Here is a tiny trained network, its code and every weight. The questions are about switching its units off for an input and a target symbol, where a switched-off unit gives its printed mean instead of its output.

import numpy as np


def w(rows, s, z=0):
    codes = np.array(rows[::2]) - 128.0
    scale = np.full(codes.shape[1], s)
    scale[-1] = z or s
    return codes * scale


def f(y):
    return np.maximum(y, 0)


def softmax(a):
    e = np.exp(a - a.max(-1, keepdims=True))
    return e / e.sum(-1, keepdims=True)


def log_softmax(a):
    a = a - a.max(-1, keepdims=True)
    return a - np.log(np.exp(a).sum(-1, keepdims=True))


def net(x, mask):
    ids = ['βδθμξπστω'.index(c) for c in x.split()]
    T = len(ids)
    res = E[ids] + P[:T]
    r = res
    for j in range(2):
        rows = slice(3 * j, 3 * j + 3)
        q, k, v = (r @ M[0][rows].T for M in (Q, K, V))
        z = softmax(np.where(np.tri(T) > 0, q @ k.T / 3**0.5, -1e9)) @ v
        o = O[0][rows]
        res = res + np.where(mask[j], z, o[:, -1]) @ o[:, :-1]
    y = f(res @ A[0][:, :-1].T + A[0][:, -1])
    res = res + np.where(mask[2:18], y, B[0][:, -1]) @ B[0][:, :-1]
    return log_softmax(res[-1] @ U[:, :-1].T + U[:, -1])


Q, K, V, O, A, B = {}, {}, {}, {}, {}, {}
E = w([
[254,63,167,169],'β',
[213,58,50,96],'δ',
[124,196,188,191],'θ',
[117,241,179,28],'μ',
[184,140,70,57],'ξ',
[128,129,134,65],'π',
[156,205,106,24],'σ',
[45,42,189,175],'τ',
[159,243,23,232],'ω',
],0.013)
P = w([
[155,80,48,159],'0',
[209,120,138,159],'1',
[215,136,175,158],'2',
[218,149,198,151],'3',
[215,159,226,148],'4',
[211,173,241,146],'5',
[205,180,251,162],'6',
[199,185,250,159],'7',
[198,186,250,163],'8',
[202,189,252,159],'9',
[207,191,248,145],'10',
],0.0047)
Q[0] = w([
[114,117,81,177],'head 0',
[3,109,54,137],'head 0',
[89,221,151,174],'head 0',
[178,164,91,157],'head 1',
[210,154,70,65],'head 1',
[2,95,146,204],'head 1',
],0.011)
K[0] = w([
[107,106,94,42],'head 0',
[231,114,88,24],'head 0',
[171,178,31,183],'head 0',
[208,195,59,145],'head 1',
[179,244,87,187],'head 1',
[79,1,115,34],'head 1',
],0.0093)
V[0] = w([
[138,88,144,81],'head 0',
[102,71,254,75],'head 0',
[243,130,103,49],'head 0',
[78,28,195,133],'head 1',
[115,144,82,159],'head 1',
[145,93,93,69],'head 1',
],0.0093)
O[0] = w([
[95,50,80,38,104],'head 0',
[202,67,78,57,222],'head 0',
[41,101,7,221,3],'head 0',
[147,96,230,121,76],'head 1',
[33,139,53,185,152],'head 1',
[121,1,96,34,15],'head 1',
],0.0061,0.0025)
A[0] = w([
[110,62,166,114,149],'neuron 0',
[173,172,173,138,219],'neuron 1',
[172,120,98,42,121],'neuron 2',
[138,132,93,91,171],'neuron 3',
[139,123,170,68,68],'neuron 4',
[140,103,4,132,2],'neuron 5',
[153,201,119,166,182],'neuron 6',
[155,13,60,169,2],'neuron 7',
[65,222,132,127,56],'neuron 8',
[175,100,151,185,95],'neuron 9',
[153,163,115,179,243],'neuron 10',
[171,65,120,203,58],'neuron 11',
[139,61,130,67,182],'neuron 12',
[26,104,155,185,184],'neuron 13',
[127,44,190,124,149],'neuron 14',
[66,197,58,121,118],'neuron 15',
],0.012,0.0039)
B[0] = w([
[150,180,123,83,207],'neuron 0',
[144,95,147,193,254],'neuron 1',
[114,163,185,98,237],'neuron 2',
[99,139,143,87,181],'neuron 3',
[150,155,164,177,196],'neuron 4',
[166,208,94,215,180],'neuron 5',
[170,58,124,121,223],'neuron 6',
[38,111,205,177,158],'neuron 7',
[64,97,201,108,198],'neuron 8',
[130,133,109,39,202],'neuron 9',
[154,72,124,143,212],'neuron 10',
[100,67,254,21,179],'neuron 11',
[71,165,155,177,217],'neuron 12',
[166,188,174,122,224],'neuron 13',
[146,186,103,115,254],'neuron 14',
[165,119,86,45,211],'neuron 15',
],0.0093,0.01)
U = w([
[52,65,172,113,69],'β',
[96,132,166,229,52],'δ',
[188,109,128,208,199],'θ',
[92,91,102,12,112],'μ',
[157,214,91,229,107],'ξ',
[82,130,112,128,254],'π',
[185,182,54,79,64],'σ',
[140,185,169,105,125],'τ',
[176,68,124,101,82],'ω',
],0.011,0.007)

Each question gives the input, a string of symbols that net reads in full, and the target symbol t.
The units are the heads (3 rows each of Q, K, V and O) and the neurons (one row each of A and B). Each row of codes is followed by its name. A weight is (code - 128) times the scale printed after its matrix; where a second scale follows, it is the last column's (O, A, B and U).
mask holds one flag per unit, heads first, then neurons. A switched-off unit (its flag False) gives its mean, the last column of its rows in O or B, instead of its output. The means were averaged over made-up inputs and are rounded, as every weight is.
A unit's drop is (log p(t) with every unit on - log p(t) with that unit switched off) / (log p(t) with every unit on - log p(t) with every unit switched off).
The circuit of an input: a set's keep is (log p(t) with only the set's units on - log p(t) with every unit switched off) / (log p(t) with every unit on - log p(t) with every unit switched off). Starting from the 12 units with the biggest drops (on a tie, the unit counted first), units are removed one at a time, each time the one whose removal leaves the highest keep (on an exact tie, the one counted first), for as long as the keep stays at least 0.8.
circuit, biggest first: the units of the circuit, biggest drop first
most important unit: the unit with the biggest drop
top k neurons: the k neurons with the biggest drops, biggest first
heads that matter: for each layer, one digit per head in row order, 1 if its drop is at least 0.15 and else 0, layers parted by /
drop when u is switched off: that unit's drop, to one decimal
input β τ β τ τ ω, target θ: circuit, biggest first -> (neuron 6; neuron 10)
input τ τ θ π, target θ: heads that matter -> 01
input ω σ ξ β τ δ δ β θ σ ξ, target σ: most important unit -> head 1
input τ τ τ β δ, target τ: circuit, biggest first -> (head 0; neuron 2; neuron 12)
input τ ξ β, target τ: heads that matter -> 11
input τ ω ξ τ β τ ξ τ τ β, target ω: circuit, biggest first -> (head 0; neuron 13)
input μ ξ τ β ξ ω τ μ τ δ θ, target δ: heads that matter -> 10
input μ τ ξ δ ξ δ ξ ω ξ σ, target μ: circuit, biggest first -> (head 1; neuron 15; neuron 8; neuron 13)
input ξ π σ, target σ: circuit, biggest first -> (head 0; neuron 5; head 1; neuron 15)
input μ σ δ, target δ: top 2 neurons -> (neuron 7; neuron 5)
input ω ξ τ β θ, target δ: circuit, biggest first -> (head 0; neuron 8)
input ω ξ ξ, target σ: top 4 neurons -> (neuron 15; neuron 5; neuron 1; neuron 12)
input ω β τ ω, target ω: drop when head 1 is switched off -> 0.3
input β δ θ σ μ σ, target θ: drop when neuron 1 is switched off -> 0.2
input δ ξ μ, target μ: drop when head 0 is switched off -> 0.7
input σ ξ σ ω β τ μ, target β: drop when neuron 8 is switched off -> 1.0
input τ ξ τ ξ ξ ξ θ σ, target θ: top neuron -> (neuron 1)
